Below are the code and all the weights of a small trained network. Each question names an input and a class and asks about switching units off, where a switched-off unit gives its printed mean instead of its output.

import numpy as np


def w(rows, s, z=0):
    codes = np.array(rows[::2]) - 128.0
    scale = np.full(codes.shape[1], s)
    scale[-1] = z or s
    return codes * scale


def norm(h):
    return h / np.sqrt((h * h).mean(-1, keepdims=True) + 1e-5)


def f(y):
    return y / 2 * (1 + np.tanh(0.7978845608 * (y + 0.044715 * y**3)))


def log_softmax(a):
    a = a - a.max(-1, keepdims=True)
    return a - np.log(np.exp(a).sum(-1, keepdims=True))


def net(x, mask):
    res = np.array(x, float).reshape(1, 7) / 4 @ E
    u = 0
    for l in range(2):
        y = f(norm(res) @ A[l][:, :-1].T + A[l][:, -1])
        res = res + np.where(mask[u : u + 9], y, B[l][:, -1]) @ B[l][:, :-1]
        u += 9
    return log_softmax(norm(res)[-1] @ U[:, :-1].T + U[:, -1])


A, B = {}, {}
E = w([
[122,98,183,40,175,72,162],'x0',
[128,128,126,126,126,129,131],'x1',
[61,139,84,93,191,178,157],'x2',
[128,127,122,121,123,128,134],'x3',
[254,178,164,166,177,176,172],'x4',
[130,123,135,133,131,130,120],'x5',
[86,186,223,124,88,171,123],'x6',
],0.0052)
A[0] = w([
[113,168,96,202,99,174,109,41],'L0N1',
[209,191,126,120,93,190,199,23],'L0N2',
[111,117,170,174,137,104,148,92],'L0N3',
[113,137,102,138,160,176,232,109],'L0N4',
[86,155,202,80,118,229,160,11],'L0N5',
[140,143,81,141,131,134,115,20],'L0N6',
[77,68,99,61,192,254,143,6],'L0N7',
[107,88,230,123,32,179,171,152],'L0N8',
[116,93,208,56,191,97,139,88],'L0N9',
],0.0074,0.0019)
B[0] = w([
[135,158,131,1,96,187,243,222],'L0N1',
[85,78,159,147,141,133,127,240],'L0N2',
[124,166,109,91,73,97,108,125],'L0N3',
[128,140,133,197,133,110,124,191],'L0N4',
[137,145,126,75,174,65,65,209],'L0N5',
[185,124,124,82,131,125,167,131],'L0N6',
[114,206,80,188,131,106,124,235],'L0N7',
[139,106,111,100,170,75,111,253],'L0N8',
[140,115,77,90,78,196,227,233],'L0N9',
],0.0087,0.0029)
A[1] = w([
[131,161,84,152,44,255,94,3],'L1N1',
[101,203,211,103,65,150,89,65],'L1N2',
[189,99,164,131,25,74,122,105],'L1N3',
[7,117,102,89,113,78,139,131],'L1N4',
[66,73,87,126,83,180,50,174],'L1N5',
[197,65,42,137,147,137,130,174],'L1N6',
[177,123,184,165,242,163,164,141],'L1N7',
[113,137,139,68,109,180,189,25],'L1N8',
[164,61,26,188,145,137,120,100],'L1N9',
],0.0075,0.0022)
B[1] = w([
[137,77,117,88,166,142,205,167],'L1N1',
[148,88,112,51,196,50,88,158],'L1N2',
[67,238,19,205,212,201,169,197],'L1N3',
[192,113,164,192,107,164,96,253],'L1N4',
[133,95,190,136,62,146,187,181],'L1N5',
[85,142,162,44,144,119,94,217],'L1N6',
[83,68,126,168,2,133,90,212],'L1N7',
[211,137,127,118,168,164,189,168],'L1N8',
[170,136,200,82,168,71,95,206],'L1N9',
],0.0084,0.0049)
U = w([
[163,86,107,39,109,189,217,93],'0',
[113,52,160,186,11,145,83,251],'1',
[135,109,136,43,185,38,35,74],'2',
[81,181,48,206,168,146,116,68],'3',
],0.011,0.0018)

Each question gives the input, the list of numbers given to net, and the class t.
The units are the neurons (one row each of A and B). Each row of codes is followed by its name. A weight is (code - 128) times the scale printed after its matrix; where a second scale follows, it is the last column's (A, B and U).
mask holds one flag per neuron, layer by layer. A switched-off neuron (its flag False) gives its mean, the last column of its row in B, instead of its output. The means were averaged over made-up inputs and are rounded, as every weight is.
A unit's drop is (log p(t) with every unit on - log p(t) with that unit switched off) / (log p(t) with every unit on - log p(t) with every unit switched off).
The circuit of an input: a set's keep is (log p(t) with only the set's units on - log p(t) with every unit switched off) / (log p(t) with every unit on - log p(t) with every unit switched off). Starting from the 12 units with the biggest drops (on a tie, the unit counted first), units are removed one at a time, each time the one whose removal leaves the highest keep (on an exact tie, the one counted first), for as long as the keep stays at least 0.8.
circuit, biggest first: the units of the circuit, biggest drop first
unit that matters most: the unit with the biggest drop
top k neurons: the k neurons with the biggest drops, biggest first
top k neurons in layer l: the k neurons of layer l with the biggest drops, biggest first
drop when u is switched off: that unit's drop, to one decimal
input [-2,1,5,-6,0,-5,-5], class 2: circuit, biggest first => L1N9
input [-6,-7,7,7,5,5,8], class 2: circuit, biggest first => L0N5; L1N2
input [6,-6,8,5,-5,-4,-1], class 3: top 3 neurons => L0N7; L0N1; L1N7
input [-6,7,7,-7,-7,2,-2], class 1: top 3 neurons => L1N5; L0N9; L1N3
input [3,1,8,-6,-8,0,7], class 1: top 4 neurons => L1N4; L1N3; L1N5; L0N1
input [-6,2,-1,-7,-5,4,-8], class 2: top 2 neurons in layer 1 => L1N9; L1N6
input [-7,-4,-8,4,1,3,-7], class 3: top 2 neurons in layer 1 => L1N3; L1N2
input [7,2,-4,-3,-5,1,-4], class 0: top 2 neurons => L0N9; L1N7
input [2,4,-7,2,3,3,-6], class 3: top 3 neurons => L1N3; L0N8; L1N2
input [-5,6,6,8,-7,0,8], class 2: top 2 neurons => L0N5; L1N2
input [5,-2,-2,-1,6,5,1], class 1: top 2 neurons in layer 0 => L0N1; L0N2
input [-8,4,-8,4,0,5,-4], class 0: circuit, biggest first => L0N1; L1N1
input [2,7,8,-8,8,4,-1], class 1: top 3 neurons => L1N7; L1N3; L0N2
input [7,3,-5,5,-4,-1,-3], class 0: unit that matters most => L0N9
input [-4,-4,-4,-8,0,7,5], class 2: top 2 neurons => L1N2; L0N9
input [2,-2,4,-4,6,-5,6], class 1: top 2 neurons in layer 0 => L0N2; L0N4
input [-4,4,2,4,6,-1,4], class 1: top 2 neurons in layer 0 => L0N2; L0N9
input [-7,-2,-7,2,-6,-2,-8], class 2: top 3 neurons => L1N9; L1N6; L0N9
input [-3,0,6,7,7,5,6], class 1: top 3 neurons => L1N7; L0N2; L1N3
input [6,6,0,-2,-4,-6,2], class 0: circuit, biggest first => L0N9
input [-5,2,4,-8,-3,1,7], class 2: top 2 neurons => L0N5; L0N9
input [-8,-1,4,6,7,-6,-1], class 0: top 2 neurons => L0N1; L1N1
input [-8,2,-8,1,4,8,3], class 0: top 3 neurons => L0N1; L1N1; L0N5
input [0,6,7,4,-8,-8,-5], class 1: top 3 neurons in layer 1 => L1N3; L1N5; L1N4
input [-2,5,-7,3,3,3,4], class 3: drop when L0N2 is switched off => 0.0
input [-3,6,-8,4,-2,-2,8], class 2: drop when L1N2 is switched off => 0.7
